Below are the code and all the weights of a small trained network. Each question names an input and a target symbol and asks about switching units off, where a switched-off unit gives its printed mean instead of its output.

import numpy as np


def w(rows, s, z=0):
    codes = np.array(rows[::2]) - 128.0
    scale = np.full(codes.shape[1], s)
    scale[-1] = z or s
    return codes * scale


def f(y):
    return np.maximum(y, 0)


def softmax(a):
    e = np.exp(a - a.max(-1, keepdims=True))
    return e / e.sum(-1, keepdims=True)


def log_softmax(a):
    a = a - a.max(-1, keepdims=True)
    return a - np.log(np.exp(a).sum(-1, keepdims=True))


def net(x, mask):
    ids = ['ΘΞΦΩαβδεζηλμπστ'.index(c) for c in x.split()]
    T = len(ids)
    res = E[ids] + P[:T]
    r = res
    for j in range(2):
        rows = slice(3 * j, 3 * j + 3)
        q, k, v = (r @ M[0][rows].T for M in (Q, K, V))
        z = softmax(np.where(np.tri(T) > 0, q @ k.T / 3**0.5, -1e9)) @ v
        o = O[0][rows]
        res = res + np.where(mask[j], z, o[:, -1]) @ o[:, :-1]
    y = f(res @ A[0][:, :-1].T + A[0][:, -1])
    res = res + np.where(mask[2:26], y, B[0][:, -1]) @ B[0][:, :-1]
    return log_softmax(res[-1] @ U[:, :-1].T + U[:, -1])


Q, K, V, O, A, B = {}, {}, {}, {}, {}, {}
E = w([
[44,122,135,110],'Θ',
[70,80,56,105],'Ξ',
[159,117,174,111],'Φ',
[108,131,63,130],'Ω',
[58,91,63,102],'α',
[95,132,194,162],'β',
[156,120,184,109],'δ',
[98,177,84,96],'ε',
[138,250,144,182],'ζ',
[156,93,173,111],'η',
[128,95,192,149],'λ',
[114,144,214,156],'μ',
[147,98,119,181],'π',
[208,190,148,110],'σ',
[114,117,124,217],'τ',
],0.018)
P = w([
[84,112,97,82],'0',
[92,107,103,88],'1',
[106,112,104,95],'2',
[122,111,108,100],'3',
[136,111,112,104],'4',
[151,115,115,110],'5',
[165,113,116,114],'6',
[179,113,121,118],'7',
[192,116,124,124],'8',
[206,117,128,129],'9',
[217,117,132,137],'10',
[231,120,136,143],'11',
[243,121,139,147],'12',
[254,126,144,156],'13',
],0.0071)
Q[0] = w([
[151,213,93,79],'h1',
[68,150,64,131],'h1',
[78,146,147,221],'h1',
[136,33,127,149],'h2',
[246,96,126,1],'h2',
[189,52,240,70],'h2',
],0.026)
K[0] = w([
[134,198,50,123],'h1',
[87,114,92,70],'h1',
[19,110,131,186],'h1',
[155,49,175,148],'h2',
[253,146,104,172],'h2',
[158,110,215,215],'h2',
],0.026)
V[0] = w([
[152,158,116,143],'h1',
[132,103,83,42],'h1',
[114,84,84,117],'h1',
[155,208,76,212],'h2',
[54,141,138,254],'h2',
[48,216,198,99],'h2',
],0.0078)
O[0] = w([
[92,99,134,139,90],'h1',
[195,133,137,216,149],'h1',
[207,122,149,116,119],'h1',
[1,156,128,205,4],'h2',
[115,124,42,241,123],'h2',
[191,184,228,214,139],'h2',
],0.0058,0.0014)
A[0] = w([
[132,83,89,80,66],'n1',
[174,159,69,17,99],'n2',
[114,82,47,207,183],'n3',
[124,141,30,84,169],'n4',
[145,81,105,179,83],'n5',
[135,165,30,63,83],'n6',
[124,155,140,235,132],'n7',
[90,108,69,74,114],'n8',
[24,37,163,49,110],'n9',
[139,68,202,114,74],'n10',
[4,150,136,79,83],'n11',
[101,131,51,116,17],'n12',
[64,38,62,145,188],'n13',
[135,133,154,81,165],'n14',
[44,87,191,108,57],'n15',
[177,83,101,203,129],'n16',
[162,154,145,194,10],'n17',
[94,96,10,148,145],'n18',
[81,125,183,178,214],'n19',
[230,117,76,156,87],'n20',
[121,100,86,193,174],'n21',
[216,118,67,134,175],'n22',
[33,88,224,73,156],'n23',
[197,138,170,86,1],'n24',
],0.012,0.0051)
B[0] = w([
[199,124,122,119,168],'n1',
[78,117,61,47,216],'n2',
[239,162,127,126,250],'n3',
[147,79,185,182,224],'n4',
[127,75,99,99,169],'n5',
[151,92,219,142,189],'n6',
[71,99,171,168,213],'n7',
[48,147,176,101,179],'n8',
[203,82,134,9,184],'n9',
[170,111,198,161,185],'n10',
[33,89,119,116,138],'n11',
[177,187,62,130,152],'n12',
[124,113,3,159,248],'n13',
[105,99,93,146,187],'n14',
[211,74,110,171,146],'n15',
[64,95,93,85,211],'n16',
[104,138,51,88,157],'n17',
[35,150,238,116,240],'n18',
[189,187,98,99,220],'n19',
[143,147,194,189,202],'n20',
[193,158,148,118,211],'n21',
[129,185,60,131,254],'n22',
[45,58,83,203,207],'n23',
[118,229,218,76,166],'n24',
],0.03,0.0054)
U = w([
[207,167,62,141,190],'Θ',
[202,171,254,174,95],'Ξ',
[115,125,131,126,93],'Φ',
[65,159,83,62,79],'Ω',
[51,181,107,164,103],'α',
[96,89,139,251,103],'β',
[60,69,16,115,123],'δ',
[127,146,168,127,208],'ε',
[119,126,131,127,75],'ζ',
[118,124,133,138,120],'η',
[97,122,150,119,254],'λ',
[193,35,165,153,7],'μ',
[26,81,197,125,187],'π',
[120,124,135,128,112],'σ',
[192,118,176,48,112],'τ',
],0.0078,0.0045)

Each question gives the input, a string of symbols that net reads in full, and the target symbol t.
The units are the heads (3 rows each of Q, K, V and O) and the neurons (one row each of A and B). Each row of codes is followed by its name. A weight is (code - 128) times the scale printed after its matrix; where a second scale follows, it is the last column's (O, A, B and U).
mask holds one flag per unit, heads first, then neurons. A switched-off unit (its flag False) gives its mean, the last column of its rows in O or B, instead of its output. The means were averaged over made-up inputs and are rounded, as every weight is.
A unit's drop is (log p(t) with every unit on - log p(t) with that unit switched off) / (log p(t) with every unit on - log p(t) with every unit switched off).
The circuit of an input: a set's keep is (log p(t) with only the set's units on - log p(t) with every unit switched off) / (log p(t) with every unit on - log p(t) with every unit switched off). Starting from the 12 units with the biggest drops (on a tie, the unit counted first), units are removed one at a time, each time the one whose removal leaves the highest keep (on an exact tie, the one counted first), for as long as the keep stays at least 0.8.
circuit, biggest first: the units of the circuit, biggest drop first
unit that matters most: the unit with the biggest drop
k most important neurons: the k neurons with the biggest drops, biggest first
heads that matter: for each layer, one digit per head in row order, 1 if its drop is at least 0.15 and else 0, layers parted by /
input Φ ε π μ σ δ μ Φ α, target τ: circuit, biggest first => (n9)
input Θ β σ Ξ ε Φ ε δ β δ, target π: 2 most important neurons => (n3 n23)
input μ β δ τ ζ ε π, target Θ: circuit, biggest first => (n3 n22)
input ζ β Θ π η, target δ: circuit, biggest first => (h2 n13)
input μ δ τ η, target Θ: 2 most important neurons => (n3 n13)
input Θ Ω π δ δ Θ Θ η, target τ: circuit, biggest first => (h2 n9)
input ε σ Ω Θ ζ π π Φ, target δ: heads that matter => 01
input α Φ δ, target π: heads that matter => 01
input τ β ε δ δ σ Ξ α, target τ: heads that matter => 11
input δ β σ λ, target μ: heads that matter => 10
input σ μ λ π β Φ Θ Ω τ σ ζ π Φ Ξ, target τ: 2 most important neurons => (n9 n3)
input Ω μ π α π δ π Ω β π δ Ω π Φ, target δ: heads that matter => 11
input π Ξ Ξ π τ Θ Ξ Φ ζ ζ Φ, target β: circuit, biggest first => (h2 h1 n23)
input α λ τ π π δ π Ξ Ω, target Ξ: 2 most important neurons => (n20 n6)
input σ δ Φ π α ε λ Φ δ Ω α ζ Φ, target β: circuit, biggest first => (h1 h2 n23)
input π Θ π ε μ Φ, target Ξ: 3 most important neurons => (n13 n2 n10)
input η π δ β Ξ π α μ Ω Θ Ξ, target τ: unit that matters most => n18
input μ α Θ μ β σ, target Ω: circuit, biggest first => (n2 n24)
input Φ ε ζ, target α: circuit, biggest first => (n7 n9 n4)
input σ ε ε δ η, target τ: circuit, biggest first => (n9 h2)
input Ω Ω ζ σ π, target Θ: unit that matters most => n13
input ε δ β δ μ η, target Ξ: heads that matter => 01
input δ π Φ π β β π δ Θ, target δ: heads that matter => 00
input μ π ε μ δ μ Φ, target Ξ: heads that matter => 01
input Θ ε ε ε δ μ Θ δ, target Ξ: 3 most important neurons => (n24 n10 n13)
input Ω β π μ, target β: heads that matter => 11
